E: -0.40	-1.94	-2.26	-2.84	+3.80	-5.40	-5.01	+0.01	+4.77	-1.31	-1.65	+3.74	-7.25	+1.65	+0.15	-2.03	-6.08	+0.93	-2.84	-1.77	+5.35	+1.38	+1.76	+1.64	+1.17	+5.17	-2.56	-4.07	-3.62	+0.95	-1.52	+3.36	-3.67	-2.34	-7.03	-1.39	-1.23	+1.75	-0.51	+1.85	+4.14	-4.77	+0.93	-3.15	-5.54	-5.43	-0.09	-2.16
M: -3.19	+4.99	-7.47	+3.00	+1.01	+0.41	-2.44	-0.94	-1.57	+3.63	-3.63	-3.28	-1.70	+1.12	-0.31	+4.03	-5.95	-3.87	-0.61	-2.04	-3.66	+1.96	+2.03	-3.40	-0.02	+4.36	-6.43	-3.63	-0.74	-1.42	+4.63	-4.44	+2.09	-1.67	+1.93	-3.84	+2.11	-2.80	-0.27	+1.97	+3.17	-4.75	-0.49	-1.69	-3.32	-7.32	-4.28	-4.16
Y: -3.10	+0.97	+0.43	-3.98	+1.83	+0.41	-2.44	-0.95	+0.19	-2.55	+5.99	-0.15	-0.01	-5.19	+2.91	-6.65	+0.70	-2.65	-1.23	-1.20	+5.99	-1.76	+2.21	-3.63	-2.56	+2.91	+3.33	-0.88	-4.93	-4.45	+0.20	+5.46	+1.15	-5.32	-5.41	-2.50	-5.26	-4.59	-1.55	-0.13	+1.87	+1.90	+3.66	+0.55	+0.63	-1.58	-3.47	+2.52
L: -0.03	-0.16	-2.06	+2.23	-3.57	+3.50	+0.21	-4.70	-1.44	+2.51	+2.30	-2.40	-3.97	-1.03	-0.33	-1.41	-4.64	-7.59	+2.29	+0.18	-5.83	+6.66	-1.24	+0.98	-3.23	+8.12	+4.58	+0.41	-1.31	-1.41	-4.79	+1.89	-3.10	-5.03	+0.10	+0.81	-6.64	+5.61	+0.02	-0.88	-0.46	+4.07	+0.21	-1.46	-5.10	+0.63	-0.44	+1.49
present: -0.33	-1.03	-3.97 -> no
tail: +2.23	-3.57	+3.50 -> +0.21	-4.70	-1.44	+2.51	+2.30	-2.40	-3.97	-1.03	-0.33	-1.41	-4.64	-7.59	+2.29	+0.18	-5.83	+6.66	-1.24	+0.98	-3.23	+8.12	+4.58	+0.41	-1.31	-1.41	-4.79	+1.89	-3.10	-5.03	+0.10	+0.81	-6.64	+5.61	+0.02	-0.88	-0.46	+4.07	+0.21	-1.46	-5.10	+0.63	-0.44	+1.49

S: +2.37	+2.55	-4.68	-0.61	+0.87	+0.07	-1.34	-1.90	+1.54	+0.44	+2.17	+2.29	-3.82	+3.11	+3.23	+0.59	+3.82	-2.59	-0.82	+1.82	-2.09	+0.80	-2.84	-2.25	-0.28	+4.36	-1.37	-1.20	-1.85	+2.83	+1.10	+0.94	+5.64	+1.38	+1.46
F: -4.92	-3.49	-0.70	-6.06	+0.66	-0.50	+4.50	-0.39	-2.95	-0.49	+0.45	-0.75	-1.96	+0.13	+3.79	+1.82	-3.01	-3.99	+0.76	+1.20	+2.64	+1.93	+0.77	+0.12	+0.84	+2.86	+0.76	+1.63	+1.34	+0.22	-1.36	-2.01	-2.26	+0.73	-0.15
B: -0.17	-1.79	+0.98	+3.76	+5.34	-0.06	-4.06	+1.89	-2.96	+3.36	+4.60	-2.01	-0.35	+0.60	-1.86	-2.28	-1.46	+1.97	-0.92	-1.27	-3.59	-0.91	-0.58	-0.14	-0.98	-2.44	+3.26	+1.65	-1.14	+3.09	+0.34	+1.26	+3.10	-0.04	+2.05
V: +2.21	-2.03	+0.70	-4.70	-0.71	+1.15	-1.43	-0.48	-1.31	-3.42	-1.41	+0.91	+2.31	-2.22	-0.36	-1.96	+0.53	-0.57	+4.87	+0.32	+1.83	+1.92	+1.61	+1.35	+3.32	-2.20	+2.66	-1.49	-0.50	-3.04	+4.73	-1.53	-5.78	+0.96	+1.76
D: -0.06	+2.66	-0.98	-4.22	+0.28	+2.74	+0.04	+2.31	-0.18	+0.21	-1.14	+0.83	-0.32	+0.18	-0.82	-2.23	+2.81	+0.35	+0.00	+2.50	-3.09	-1.57	+1.81	-1.35	+3.72	-0.74	-1.52	-2.26	+1.13	-0.36	-1.81	+0.59	-0.45	-2.59	-1.74
G: -1.47	-1.94	-6.01	-2.92	-5.04	-1.36	+3.99	+3.21	-2.40	+1.61	-3.16	-0.57	+1.85	-2.78	-2.70	-3.82	-2.85	+0.69	+0.49	-0.77	-0.41	+2.35	-2.34	+4.20	+2.31	+1.09	+4.09	+2.11	-0.38	+0.27	+0.04	+1.64	-0.69	+3.86	-1.12
J: +1.81	+2.41	+0.33	-3.68	-0.31	-1.17	+1.41	-0.14	-0.25	+0.64	+5.45	-0.07	-2.57	-0.01	+1.35	-0.99	+1.77	+0.14	-0.43	+0.90	-2.06	+0.50	-0.96	-3.20	-0.54	+4.22	-3.89	-0.64	-1.03	-0.21	-0.65	+2.01	+2.37	+1.59	-3.52
W: -2.79	-1.31	+1.31	+1.10	-2.69	-2.03	-1.26	+0.28	-1.67	-1.74	-1.99	-2.50	-0.25	+0.84	-2.71	-1.67	-2.81	-3.28	-2.38	+1.49	+2.54	-1.57	+0.73	+0.41	-0.76	-2.29	-0.41	-0.27	+0.25	+0.32	-1.40	+0.97	-1.66	+2.40	+1.19
U: +2.61	-2.38	+0.34	+3.76	+5.34	-0.07	-4.06	+1.89	-2.06	+0.79	+4.93	+2.31	-0.20	+0.57	-1.84	-1.26	-0.62	-0.52	-0.68	-1.76	+1.46	-1.81	+1.58	+1.29	-0.95	-0.07	-0.95	-0.52	+2.67	-0.25	+2.89	-4.95	+2.07	+0.43	-0.74
C: -6.08	+0.57	+2.21	-0.81	-4.53	-0.07	+2.73	+1.50	-0.68	+2.82	-1.37	-0.26	+0.58	-0.04	+4.58	-1.65	-1.22	+0.62	+0.68	-1.22	-0.59	+2.48	-1.31	+0.41	-0.03	+1.48	-0.83	+2.96	-1.41	+2.67	+3.51	+0.16	-0.37	+4.96	-0.04
Q: -2.39	+1.43	-2.13	+1.71	+3.22	-3.48	+0.47	-0.92	-1.95	-4.04	-1.00	-1.59	-2.21	+0.11	+1.78	+0.24	-1.28	-0.04	+0.16	-0.36	-1.24	+0.83	+1.34	-0.74	-0.03	-1.94	+0.40	+3.68	+1.20	+2.90	+0.76	-0.44	-0.25	-0.33	-0.54
X: +0.55	+2.64	-1.70	+1.94	+4.42	+3.22	+2.79	+8.11	+2.10	-1.73	-3.79	-0.24	+1.57	+2.62	-2.98	-1.42	+1.81	+1.03	+2.74	+0.48	-1.06	-5.27	+0.11	+4.73	-1.27	-4.03	-0.86	-0.07	+1.89	+1.41	+1.20	-2.61	+0.48	-1.00	+3.46
tail: -3.48	+0.47 -> -0.92	-1.95	-4.04	-1.00	-1.59	-2.21	+0.11	+1.78	+0.24	-1.28	-0.04	+0.16	-0.36	-1.24	+0.83	+1.34	-0.74	-0.03	-1.94	+0.40	+3.68	+1.20	+2.90	+0.76	-0.44	-0.25	-0.33	-0.54
tail: +3.76	+5.34	-0.07	-4.06	+1.89 -> -2.06	+0.79	+4.93	+2.31	-0.20	+0.57	-1.84	-1.26	-0.62	-0.52	-0.68	-1.76	+1.46	-1.81	+1.58	+1.29	-0.95	-0.07	-0.95	-0.52	+2.67	-0.25	+2.89	-4.95	+2.07	+0.43	-0.74

N: +8.50	+5.45	+0.79	-2.64	-4.52	-4.01	-1.97	+1.55
R: +8.50	+5.45	-4.32	-2.64	-4.52	-4.01	-1.97	+1.55
P: +6.56	+1.39	-2.69	-2.64	-4.52	-4.01	-1.98	+0.17
tail: +8.50	+5.45	+0.79 -> -2.64	-4.52	-4.01	-1.97	+1.55
tail: +1.39	-2.69 -> -2.64	-4.52	-4.01	-1.98	+0.17
present: -4.52	-2.64 -> no

